Below are the code and all the weights of a small trained network. Each question names an input and a target symbol and asks about switching units off, where a switched-off unit gives its printed mean instead of its output.

import numpy as np


def w(rows, s, z=0):
    codes = np.array(rows[::2]) - 128.0
    scale = np.full(codes.shape[1], s)
    scale[-1] = z or s
    return codes * scale


def norm(h):
    return h / np.sqrt((h * h).mean(-1, keepdims=True) + 1e-5)


def f(y):
    return np.maximum(y, 0)


def softmax(a):
    e = np.exp(a - a.max(-1, keepdims=True))
    return e / e.sum(-1, keepdims=True)


def log_softmax(a):
    a = a - a.max(-1, keepdims=True)
    return a - np.log(np.exp(a).sum(-1, keepdims=True))


def net(x, mask):
    ids = ['ΘΩαγεζμσφ'.index(c) for c in x.split()]
    T = len(ids)
    res = E[ids] + P[:T]
    u = 0
    for l in range(3):
        r = norm(res)
        for j in range(2):
            rows = slice(2 * j, 2 * j + 2)
            q, k, v = (r @ M[l][rows].T for M in (Q, K, V))
            z = softmax(np.where(np.tri(T) > 0, q @ k.T / 2**0.5, -1e9)) @ v
            o = O[l][rows]
            res = res + np.where(mask[u + j], z, o[:, -1]) @ o[:, :-1]
        u += 2
        y = f(norm(res) @ A[l][:, :-1].T + A[l][:, -1])
        res = res + np.where(mask[u : u + 8], y, B[l][:, -1]) @ B[l][:, :-1]
        u += 8
    return log_softmax(norm(res)[-1] @ U[:, :-1].T + U[:, -1])


Q, K, V, O, A, B = {}, {}, {}, {}, {}, {}
E = w([
[75,115,102,153],'Θ',
[116,131,97,121],'Ω',
[110,125,70,35],'α',
[191,132,119,143],'γ',
[120,147,179,171],'ε',
[91,253,123,61],'ζ',
[94,118,130,77],'μ',
[108,104,204,39],'σ',
[35,39,63,57],'φ',
],0.0069)
P = w([
[160,246,7,67],'0',
[163,197,15,83],'1',
[171,178,20,109],'2',
[165,165,45,136],'3',
[165,157,56,137],'4',
[155,157,78,156],'5',
[153,145,101,169],'6',
[150,137,116,178],'7',
[150,132,139,188],'8',
[143,126,153,190],'9',
[147,119,172,200],'10',
[146,102,192,206],'11',
[141,111,206,216],'12',
[153,130,205,200],'13',
],0.0018)
Q[0] = w([
[194,121,176,101],'L0H0',
[142,211,126,229],'L0H0',
[57,3,4,159],'L0H1',
[143,249,207,153],'L0H1',
],0.0065)
K[0] = w([
[185,144,189,118],'L0H0',
[2,117,114,71],'L0H0',
[253,125,70,168],'L0H1',
[29,158,132,157],'L0H1',
],0.0061)
V[0] = w([
[165,166,57,161],'L0H0',
[178,86,120,164],'L0H0',
[243,75,72,113],'L0H1',
[4,87,189,90],'L0H1',
],0.0027)
O[0] = w([
[78,98,254,171,233],'L0H0',
[69,118,132,151,2],'L0H0',
[120,149,170,184,219],'L0H1',
[98,29,24,20,23],'L0H1',
],0.0028,0.00062)
A[0] = w([
[161,170,99,170,97],'L0N0',
[13,120,148,26,143],'L0N1',
[223,210,131,127,252],'L0N2',
[2,106,135,49,119],'L0N3',
[134,209,24,114,95],'L0N4',
[103,11,4,108,79],'L0N5',
[196,59,2,129,60],'L0N6',
[4,174,148,227,238],'L0N7',
],0.003,0.0014)
B[0] = w([
[107,142,187,112,160],'L0N0',
[250,145,79,166,254],'L0N1',
[93,149,100,218,219],'L0N2',
[169,89,64,177,236],'L0N3',
[108,67,163,247,183],'L0N4',
[44,154,130,167,182],'L0N5',
[97,111,29,123,167],'L0N6',
[253,64,50,138,232],'L0N7',
],0.0033,0.0028)
Q[1] = w([
[216,133,209,131],'L1H0',
[184,104,115,254],'L1H0',
[149,156,41,155],'L1H1',
[102,61,146,83],'L1H1',
],0.0081)
K[1] = w([
[255,123,253,161],'L1H0',
[121,136,127,242],'L1H0',
[108,111,210,93],'L1H1',
[185,204,72,143],'L1H1',
],0.0078)
V[1] = w([
[78,253,119,138],'L1H0',
[111,122,167,174],'L1H0',
[159,113,176,102],'L1H1',
[177,55,165,114],'L1H1',
],0.0042)
O[1] = w([
[123,74,120,150,6],'L1H0',
[102,108,59,64,7],'L1H0',
[254,78,178,139,3],'L1H1',
[116,86,158,113,170],'L1H1',
],0.005,0.00044)
A[1] = w([
[101,186,118,121,55],'L1N0',
[49,62,212,107,123],'L1N1',
[89,73,192,201,36],'L1N2',
[164,100,146,65,44],'L1N3',
[118,189,2,113,117],'L1N4',
[207,189,155,162,17],'L1N5',
[19,81,44,159,86],'L1N6',
[155,119,191,6,2],'L1N7',
],0.0042,0.00097)
B[1] = w([
[86,121,135,184,143],'L1N0',
[156,21,161,76,145],'L1N1',
[252,97,47,86,148],'L1N2',
[168,102,150,128,159],'L1N3',
[150,102,127,209,251],'L1N4',
[66,75,150,81,184],'L1N5',
[139,135,203,119,218],'L1N6',
[136,84,200,131,181],'L1N7',
],0.0039,0.003)
Q[2] = w([
[112,184,132,137],'L2H0',
[182,125,109,155],'L2H0',
[207,65,111,176],'L2H1',
[99,252,102,99],'L2H1',
],0.012)
K[2] = w([
[131,210,149,98],'L2H0',
[125,39,170,93],'L2H0',
[141,10,156,126],'L2H1',
[99,199,146,88],'L2H1',
],0.013)
V[2] = w([
[196,101,68,139],'L2H0',
[38,208,234,63],'L2H0',
[84,82,204,158],'L2H1',
[60,4,137,124],'L2H1',
],0.0042)
O[2] = w([
[86,243,35,207,186],'L2H0',
[79,33,154,111,3],'L2H0',
[137,116,177,243,113],'L2H1',
[168,110,65,255,147],'L2H1',
],0.0051,0.0043)
A[2] = w([
[132,117,182,121,144],'L2N0',
[129,153,62,222,251],'L2N1',
[104,95,156,10,138],'L2N2',
[59,156,98,159,21],'L2N3',
[58,166,139,62,141],'L2N4',
[171,141,207,79,204],'L2N5',
[2,149,127,135,185],'L2N6',
[104,205,145,100,105],'L2N7',
],0.0061,0.0024)
B[2] = w([
[163,128,96,147,136],'L2N0',
[130,126,192,56,254],'L2N1',
[151,63,179,63,143],'L2N2',
[194,49,163,138,137],'L2N3',
[117,89,72,148,139],'L2N4',
[135,117,78,201,156],'L2N5',
[64,3,165,194,141],'L2N6',
[90,66,171,78,144],'L2N7',
],0.0047,0.009)
U = w([
[85,103,126,90,249],'Θ',
[142,166,15,65,153],'Ω',
[119,49,8,168,119],'α',
[117,132,159,113,166],'γ',
[140,106,59,237,224],'ε',
[226,2,142,64,65],'ζ',
[104,97,227,203,112],'μ',
[127,182,239,119,12],'σ',
[152,177,90,79,39],'φ',
],0.01,0.002)

Each question gives the input, a string of symbols that net reads in full, and the target symbol t.
The units are the heads (2 rows each of Q, K, V and O) and the neurons (one row each of A and B). Each row of codes is followed by its name. A weight is (code - 128) times the scale printed after its matrix; where a second scale follows, it is the last column's (O, A, B and U).
mask holds one flag per unit, layer by layer, with each layer's heads first. A switched-off unit (its flag False) gives its mean, the last column of its rows in O or B, instead of its output. The means were averaged over made-up inputs and are rounded, as every weight is.
A unit's drop is (log p(t) with every unit on - log p(t) with that unit switched off) / (log p(t) with every unit on - log p(t) with every unit switched off).
The circuit of an input: a set's keep is (log p(t) with only the set's units on - log p(t) with every unit switched off) / (log p(t) with every unit on - log p(t) with every unit switched off). Starting from the 12 units with the biggest drops (on a tie, the unit counted first), units are removed one at a time, each time the one whose removal leaves the highest keep (on an exact tie, the one counted first), for as long as the keep stays at least 0.8.
units of the circuit, in order: the units of the circuit, biggest drop first
most important unit: the unit with the biggest drop
top k neurons: the k neurons with the biggest drops, biggest first
k most important neurons of layer l: the k neurons of layer l with the biggest drops, biggest first
which heads matter: for each layer, one digit per head in row order, 1 if its drop is at least 0.15 and else 0, layers parted by /
drop when u is switched off: that unit's drop, to one decimal
input Θ ζ Ω ζ μ α α σ γ γ γ, target σ: top 4 neurons -> (L0N1, L1N5, L0N3, L0N7)
input σ σ ζ γ σ Ω σ α, target ζ: top neuron -> (L1N7)
input α Θ φ ζ α γ φ σ, target ε: which heads matter -> 01 / 00 / 01
input σ γ σ Θ α ε φ α, target ε: units of the circuit, in order -> (L2H1, L1N4)
input μ Θ φ γ φ γ α Ω ζ, target Θ: 3 most important neurons of layer 2 -> (L2N6, L2N7, L2N4)
input Ω Ω Ω Ω ζ Θ φ α ζ σ γ σ ε Ω, target ζ: which heads matter -> 00 / 01 / 10
input γ γ ε γ γ Θ σ γ σ σ ζ Θ, target ζ: 2 most important neurons of layer 1 -> (L1N2, L1N4)
input μ γ ζ ζ Θ α μ Ω σ Θ Ω, target ζ: units of the circuit, in order -> (L1H1, L2H0)
input ε Ω γ Ω, target σ: units of the circuit, in order -> (L0H1, L2H1)
input ε Θ Ω σ γ μ φ, target ε: top 3 neurons -> (L1N6, L0N7, L0N1)
input μ Ω φ γ μ ζ α σ α, target ζ: which heads matter -> 00 / 11 / 10
input Θ Ω γ, target σ: 2 most important neurons of layer 2 -> (L2N1, L2N5)
input Θ μ σ μ Ω σ σ γ, target ζ: top 2 neurons -> (L1N7, L0N7)
input ζ μ Ω Θ ζ γ α ε ζ μ μ γ, target Ω: most important unit -> L0N1
input μ ε ζ μ σ α μ γ φ ε α ζ, target Θ: which heads matter -> 00 / 00 / 01
input α Θ α Θ Ω, target μ: top 2 neurons -> (L1N6, L0N1)
input Θ Θ α μ γ σ ε Θ ζ α σ ε, target ζ: top 4 neurons -> (L1N2, L1N7, L1N1, L1N6)
input μ ε σ Θ σ ε, target ζ: top 3 neurons -> (L1N7, L1N2, L0N7)
input μ Ω γ μ φ Ω φ Ω ζ φ μ α, target ε: top 2 neurons -> (L1N4, L1N6)
input Θ ε ε Θ γ μ Θ μ Θ σ σ φ, target ε: most important unit -> L2H1
input μ α σ σ σ Ω γ, target ζ: 2 most important neurons of layer 0 -> (L0N7, L0N6)
input Θ γ α, target σ: top 2 neurons -> (L1N4, L0N7)
input α γ σ ε Ω ζ σ α γ α φ ζ, target ζ: drop when L1N5 is switched off -> 0.1
input ε γ φ ζ φ φ ζ μ, target ε: drop when L2N1 is switched off -> -0.1
input σ γ α φ μ μ φ ζ σ, target ε: drop when L1N7 is switched off -> 0.3
